Below is a small trained network, with its code and all its weights. Each question gives an input and a target symbol and asks what happens when units are switched off, that is, made to give their printed mean instead of their output.

import numpy as np


def w(rows, s, z=0):
    codes = np.array(rows[::2]) - 128.0
    scale = np.full(codes.shape[1], s)
    scale[-1] = z or s
    return codes * scale


def norm(h):
    return h / np.sqrt((h * h).mean(-1, keepdims=True) + 1e-5)


def softmax(a):
    e = np.exp(a - a.max(-1, keepdims=True))
    return e / e.sum(-1, keepdims=True)


def log_softmax(a):
    a = a - a.max(-1, keepdims=True)
    return a - np.log(np.exp(a).sum(-1, keepdims=True))


def net(x, mask):
    ids = ['γδλσψω'.index(c) for c in x.split()]
    T = len(ids)
    res = E[ids] + P[:T]
    u = 0
    for l in range(2):
        r = norm(res)
        for j in range(3):
            rows = slice(3 * j, 3 * j + 3)
            q, k, v = (r @ M[l][rows].T for M in (Q, K, V))
            z = softmax(np.where(np.tri(T) > 0, q @ k.T / 3**0.5, -1e9)) @ v
            o = O[l][rows]
            res = res + np.where(mask[u + j], z, o[:, -1]) @ o[:, :-1]
        u += 3
    return log_softmax(norm(res)[-1] @ U[:, :-1].T + U[:, -1])


Q, K, V, O = {}, {}, {}, {}
E = w([
[72,107,165,139,62,89,134,139],'γ',
[131,55,143,132,93,168,123,145],'δ',
[110,58,139,159,165,89,135,93],'λ',
[67,134,120,52,97,4,63,148],'σ',
[214,135,114,217,103,85,136,92],'ψ',
[78,197,124,165,134,173,101,131],'ω',
],0.025)
P = w([
[171,144,230,63,107,135,41,47],'0',
[124,116,79,166,113,148,92,109],'1',
[146,95,177,147,155,120,123,202],'2',
[117,112,85,167,119,144,90,117],'3',
[133,100,160,139,154,114,180,207],'4',
[115,115,86,168,122,147,91,120],'5',
[115,115,155,132,156,107,222,198],'6',
[118,112,91,169,128,151,99,125],'7',
[82,143,157,122,166,101,255,168],'8',
[113,115,95,153,133,150,93,120],'9',
],0.019)
Q[0] = w([
[121,144,87,159,74,137,93,100],'0.h0',
[198,141,207,81,130,152,155,179],'0.h0',
[112,101,159,131,102,121,107,196],'0.h0',
[210,132,181,120,186,86,134,153],'0.h1',
[94,139,125,78,93,136,86,135],'0.h1',
[143,154,34,117,136,112,76,149],'0.h1',
[61,161,151,157,3,126,124,206],'0.h2',
[162,70,76,88,93,149,164,78],'0.h2',
[96,79,160,92,170,23,112,137],'0.h2',
],0.015)
K[0] = w([
[89,202,121,149,161,176,88,127],'0.h0',
[239,26,121,92,28,84,136,100],'0.h0',
[74,135,128,80,100,121,139,145],'0.h0',
[237,120,153,80,151,45,202,70],'0.h1',
[73,137,170,82,77,127,28,130],'0.h1',
[135,186,2,63,116,148,6,95],'0.h1',
[65,178,165,107,18,212,131,200],'0.h2',
[231,50,88,110,126,155,142,181],'0.h2',
[41,11,151,43,184,54,131,94],'0.h2',
],0.0097)
V[0] = w([
[187,88,125,136,94,76,171,73],'0.h0',
[103,227,142,192,215,202,106,103],'0.h0',
[176,200,103,171,105,92,130,134],'0.h0',
[152,64,95,153,85,123,152,52],'0.h1',
[224,173,255,142,120,195,150,7],'0.h1',
[93,110,156,164,125,115,155,66],'0.h1',
[95,206,135,118,99,125,159,116],'0.h2',
[209,71,47,153,98,125,169,112],'0.h2',
[25,152,134,122,191,108,217,142],'0.h2',
],0.0097)
O[0] = w([
[95,124,187,63,179,134,140,115,70],'0.h0',
[94,156,44,146,51,109,157,137,237],'0.h0',
[81,115,76,118,127,179,121,146,160],'0.h0',
[132,133,132,183,123,181,66,142,254],'0.h1',
[155,75,250,129,153,87,110,94,128],'0.h1',
[118,84,131,106,117,123,112,127,254],'0.h1',
[154,51,152,127,182,130,125,175,24],'0.h2',
[91,187,49,120,139,141,107,165,144],'0.h2',
[169,82,136,157,120,150,80,105,20],'0.h2',
],0.012,0.0031)
Q[1] = w([
[142,44,119,122,45,187,34,81],'1.h0',
[89,175,142,158,173,85,246,119],'1.h0',
[178,91,138,146,33,131,98,109],'1.h0',
[153,154,114,212,57,52,135,116],'1.h1',
[112,96,126,115,63,160,122,153],'1.h1',
[119,42,134,143,100,170,15,90],'1.h1',
[246,114,32,152,82,33,71,75],'1.h2',
[179,145,148,118,151,150,42,66],'1.h2',
[111,109,154,48,88,160,103,156],'1.h2',
],0.013)
K[1] = w([
[64,176,6,154,139,185,91,125],'1.h0',
[146,65,211,125,157,108,167,77],'1.h0',
[158,127,99,158,132,108,128,98],'1.h0',
[139,148,53,151,106,136,133,140],'1.h1',
[133,106,142,92,85,137,114,146],'1.h1',
[130,108,140,125,90,153,36,86],'1.h1',
[160,121,58,153,105,95,75,151],'1.h2',
[116,113,136,134,123,124,35,122],'1.h2',
[107,126,154,58,118,114,97,118],'1.h2',
],0.017)
V[1] = w([
[123,153,118,121,116,151,59,92],'1.h0',
[103,120,184,104,181,99,139,134],'1.h0',
[155,116,155,113,143,182,176,137],'1.h0',
[250,150,105,148,66,93,27,131],'1.h1',
[106,51,117,165,157,194,163,235],'1.h1',
[133,141,92,74,91,83,220,79],'1.h1',
[65,165,140,146,97,236,105,92],'1.h2',
[91,149,76,46,140,40,169,119],'1.h2',
[113,91,104,88,171,66,218,115],'1.h2',
],0.011)
O[1] = w([
[134,130,185,129,157,155,97,58,229],'1.h0',
[49,116,60,73,101,148,167,140,89],'1.h0',
[78,146,68,119,141,139,58,175,2],'1.h0',
[20,51,99,101,113,127,136,173,201],'1.h1',
[71,254,102,98,61,163,167,34,71],'1.h1',
[173,103,79,124,88,172,16,153,27],'1.h1',
[237,69,171,139,192,33,121,140,156],'1.h2',
[176,243,115,160,207,179,214,49,29],'1.h2',
[142,220,43,131,108,192,125,54,50],'1.h2',
],0.0081,0.004)
U = w([
[30,198,163,140,116,153,184,82,64],'γ',
[109,163,127,122,160,219,26,158,88],'δ',
[254,92,190,88,146,127,116,73,219],'λ',
[197,219,104,82,195,140,158,84,178],'σ',
[21,91,110,105,161,91,199,238,1],'ψ',
[189,121,52,137,50,105,106,113,150],'ω',
],0.0081,0.007)

Each question gives the input, a string of symbols that net reads in full, and the target symbol t.
The units are the heads (3 rows each of Q, K, V and O). Each row of codes is followed by its name. A weight is (code - 128) times the scale printed after its matrix; where a second scale follows, it is the last column's (O and U).
mask holds one flag per head, layer by layer. A switched-off head (its flag False) gives its mean, the last column of its rows in O, instead of its output. The means were averaged over made-up inputs and are rounded, as every weight is.
A unit's drop is (log p(t) with every unit on - log p(t) with that unit switched off) / (log p(t) with every unit on - log p(t) with every unit switched off).
The circuit of an input: a set's keep is (log p(t) with only the set's units on - log p(t) with every unit switched off) / (log p(t) with every unit on - log p(t) with every unit switched off). Starting from all 6 units, units are removed one at a time, each time the one whose removal leaves the highest keep (on an exact tie, the one counted first), for as long as the keep stays at least 0.8.
units of the circuit, in order: the units of the circuit, biggest drop first
heads that matter: for each layer, one digit per head in row order, 1 if its drop is at least 0.15 and else 0, layers parted by /
drop of u: that unit's drop, to one decimal
input δ λ δ ψ λ λ, target λ: units of the circuit, in order	[0.h2; 0.h0; 1.h0]
input γ δ ψ ψ σ λ γ δ, target δ: heads that matter	111 / 000
input δ σ δ ψ δ, target γ: units of the circuit, in order	[1.h1; 0.h1]
input λ ω ω δ λ ω, target ω: units of the circuit, in order	[0.h0]
input ψ γ ψ γ, target γ: heads that matter	111 / 010
input σ ω ω, target ψ: heads that matter	111 / 101
input σ ψ ω λ ψ, target ψ: units of the circuit, in order	[1.h0; 0.h0]
input ψ ω ω, target ψ: heads that matter	011 / 100
input γ γ γ σ δ γ, target γ: heads that matter	110 / 010
input ψ δ ω ψ ψ λ ψ, target σ: heads that matter	101 / 010
input δ ψ λ ψ ψ λ γ λ γ σ, target σ: units of the circuit, in order	[0.h1; 0.h0; 1.h2]
input δ γ ψ ψ ψ, target γ: heads that matter	111 / 011
input λ δ λ δ, target δ: units of the circuit, in order	[0.h2; 0.h0; 0.h1]
input ψ ω ω λ ω ψ ψ λ ψ, target σ: heads that matter	100 / 010
input ω σ λ ψ ψ σ σ, target γ: units of the circuit, in order	[1.h2]
input δ γ σ λ λ ψ ω, target λ: heads that matter	001 / 000
input σ σ λ δ γ λ λ, target γ: heads that matter	111 / 011
input ω δ ψ λ δ ψ ψ σ γ, target λ: heads that matter	001 / 000
input ω ψ ψ ω λ, target λ: heads that matter	101 / 100
input ω ψ γ λ ψ σ δ, target λ: units of the circuit, in order	[0.h0]
input σ ω λ γ ψ σ λ ω δ, target λ: drop of 0.h2	1.3
input δ ψ ψ λ ψ γ ψ ω, target ω: drop of 0.h2	0.1
input ψ λ ψ λ ω ω ψ, target γ: drop of 1.h2	0.2
